Here is a tiny trained network, its code and every weight. The questions are about switching its units off for an input and a target symbol, where a switched-off unit gives its printed mean instead of its output.

import numpy as np


def w(rows, s, z=0):
    codes = np.array(rows[::2]) - 128.0
    scale = np.full(codes.shape[1], s)
    scale[-1] = z or s
    return codes * scale


def f(y):
    return y / 2 * (1 + np.tanh(0.7978845608 * (y + 0.044715 * y**3)))


def softmax(a):
    e = np.exp(a - a.max(-1, keepdims=True))
    return e / e.sum(-1, keepdims=True)


def log_softmax(a):
    a = a - a.max(-1, keepdims=True)
    return a - np.log(np.exp(a).sum(-1, keepdims=True))


def net(x, mask):
    ids = ['γδεζθλμξστψω'.index(c) for c in x.split()]
    T = len(ids)
    res = E[ids] + P[:T]
    r = res
    for j in range(3):
        rows = slice(4 * j, 4 * j + 4)
        q, k, v = (r @ M[0][rows].T for M in (Q, K, V))
        z = softmax(np.where(np.tri(T) > 0, q @ k.T / 4**0.5, -1e9)) @ v
        o = O[0][rows]
        res = res + np.where(mask[j], z, o[:, -1]) @ o[:, :-1]
    y = f(res @ A[0][:, :-1].T + A[0][:, -1])
    res = res + np.where(mask[3:19], y, B[0][:, -1]) @ B[0][:, :-1]
    return log_softmax(res[-1] @ U[:, :-1].T + U[:, -1])


Q, K, V, O, A, B = {}, {}, {}, {}, {}, {}
E = w([
[130,166,163],'γ',
[123,10,146],'δ',
[66,18,134],'ε',
[138,163,160],'ζ',
[142,161,137],'θ',
[126,9,145],'λ',
[103,15,153],'μ',
[139,164,162],'ξ',
[136,158,107],'σ',
[165,154,2],'τ',
[221,182,128],'ψ',
[5,189,80],'ω',
],0.0097)
P = w([
[120,6,133],'0',
[150,63,80],'1',
[157,85,82],'2',
[156,120,91],'3',
[158,145,94],'4',
[161,171,104],'5',
[160,193,111],'6',
[156,221,126],'7',
[150,240,130],'8',
[157,255,136],'9',
],0.0061)
Q[0] = w([
[157,97,139],'head 0',
[160,90,146],'head 0',
[156,93,141],'head 0',
[115,145,122],'head 0',
[180,233,79],'head 1',
[85,218,155],'head 1',
[70,68,153],'head 1',
[80,8,146],'head 1',
[110,3,149],'head 2',
[178,163,91],'head 2',
[93,107,151],'head 2',
[153,222,103],'head 2',
],0.02)
K[0] = w([
[83,90,127],'head 0',
[66,78,126],'head 0',
[74,76,127],'head 0',
[146,154,129],'head 0',
[200,235,121],'head 1',
[50,251,86],'head 1',
[49,65,142],'head 1',
[71,22,151],'head 1',
[125,14,153],'head 2',
[100,189,122],'head 2',
[159,78,136],'head 2',
[123,235,103],'head 2',
],0.016)
V[0] = w([
[140,131,134],'head 0',
[86,102,140],'head 0',
[96,114,136],'head 0',
[98,117,132],'head 0',
[114,122,246],'head 1',
[105,123,216],'head 1',
[67,102,74],'head 1',
[161,136,31],'head 1',
[179,121,138],'head 2',
[35,137,124],'head 2',
[231,106,141],'head 2',
[58,148,117],'head 2',
],0.013)
O[0] = w([
[134,120,128,127],'head 0',
[64,160,167,111],'head 0',
[87,148,150,112],'head 0',
[92,144,147,114],'head 0',
[128,75,234,2],'head 1',
[120,86,236,23],'head 1',
[84,235,154,136],'head 1',
[138,159,27,250],'head 1',
[180,118,139,137],'head 2',
[16,145,125,97],'head 2',
[254,116,151,156],'head 2',
[74,132,113,110],'head 2',
],0.009,0.0046)
A[0] = w([
[183,96,213,183],'neuron 0',
[208,1,150,255],'neuron 1',
[134,198,93,83],'neuron 2',
[114,98,247,100],'neuron 3',
[137,98,232,112],'neuron 4',
[129,210,82,49],'neuron 5',
[131,127,128,127],'neuron 6',
[136,204,91,71],'neuron 7',
[120,153,107,122],'neuron 8',
[141,128,128,122],'neuron 9',
[11,146,204,101],'neuron 10',
[87,178,80,113],'neuron 11',
[149,104,131,139],'neuron 12',
[46,127,220,86],'neuron 13',
[75,94,245,71],'neuron 14',
[98,194,74,63],'neuron 15',
],0.0058,0.0064)
B[0] = w([
[101,100,208,180],'neuron 0',
[84,1,114,255],'neuron 1',
[129,130,178,202],'neuron 2',
[188,185,205,151],'neuron 3',
[177,174,234,148],'neuron 4',
[128,131,224,212],'neuron 5',
[129,127,130,128],'neuron 6',
[130,132,214,205],'neuron 7',
[118,129,146,162],'neuron 8',
[132,124,132,131],'neuron 9',
[226,149,83,158],'neuron 10',
[107,136,155,215],'neuron 11',
[128,112,125,138],'neuron 12',
[200,170,100,145],'neuron 13',
[217,206,103,147],'neuron 14',
[113,130,199,215],'neuron 15',
],0.0074,0.007)
U = w([
[1,138,79,248],'γ',
[140,118,182,106],'δ',
[219,247,111,134],'ε',
[107,106,123,119],'ζ',
[96,107,81,200],'θ',
[134,117,191,73],'λ',
[191,160,209,4],'μ',
[193,66,33,107],'ξ',
[110,101,121,93],'σ',
[79,74,123,200],'τ',
[96,93,130,151],'ψ',
[111,119,126,53],'ω',
],0.0057,0.0034)

Each question gives the input, a string of symbols that net reads in full, and the target symbol t.
The units are the heads (4 rows each of Q, K, V and O) and the neurons (one row each of A and B). Each row of codes is followed by its name. A weight is (code - 128) times the scale printed after its matrix; where a second scale follows, it is the last column's (O, A, B and U).
mask holds one flag per unit, heads first, then neurons. A switched-off unit (its flag False) gives its mean, the last column of its rows in O or B, instead of its output. The means were averaged over made-up inputs and are rounded, as every weight is.
A unit's drop is (log p(t) with every unit on - log p(t) with that unit switched off) / (log p(t) with every unit on - log p(t) with every unit switched off).
The circuit of an input: a set's keep is (log p(t) with only the set's units on - log p(t) with every unit switched off) / (log p(t) with every unit on - log p(t) with every unit switched off). Starting from the 12 units with the biggest drops (on a tie, the unit counted first), units are removed one at a time, each time the one whose removal leaves the highest keep (on an exact tie, the one counted first), for as long as the keep stays at least 0.8.
circuit, biggest first: the units of the circuit, biggest drop first
top k neurons: the k neurons with the biggest drops, biggest first
heads that matter: for each layer, one digit per head in row order, 1 if its drop is at least 0.15 and else 0, layers parted by /
drop of u: that unit's drop, to one decimal
input λ ω θ, target γ: heads that matter => 001
input ζ ε μ ψ ζ ψ ξ, target ξ: heads that matter => 011
input μ δ ε, target μ: top 3 neurons => (neuron 3; neuron 4; neuron 14)
input δ τ τ σ ψ μ ψ τ, target ξ: heads that matter => 111
input μ τ τ μ λ, target μ: heads that matter => 110
input ψ τ τ ζ, target ε: heads that matter => 010
input λ ξ θ ψ λ δ ω σ, target γ: circuit, biggest first => (head 2)
input λ δ μ μ γ ψ τ, target ξ: circuit, biggest first => (head 1; head 2; head 0; neuron 1)
input ε τ μ δ ω δ σ ε σ μ, target ε: heads that matter => 111
input ε ψ ω τ τ ψ δ, target ε: heads that matter => 111
input μ τ τ θ τ δ, target μ: heads that matter => 110
input μ θ ψ σ ε τ θ ψ τ ξ, target ξ: heads that matter => 111
input γ τ σ, target ε: top 2 neurons => (neuron 1; neuron 0)
input ζ τ ψ ψ ψ ζ, target ξ: heads that matter => 011
input μ σ ζ τ ζ θ τ τ μ λ, target μ: heads that matter => 010
input τ σ λ δ γ ψ, target ξ: drop of head 1 => 0.3
input ω τ ζ τ, target ε: drop of head 1 => 0.9
input θ ψ δ σ δ ω ω ξ, target γ: drop of head 2 => 0.8
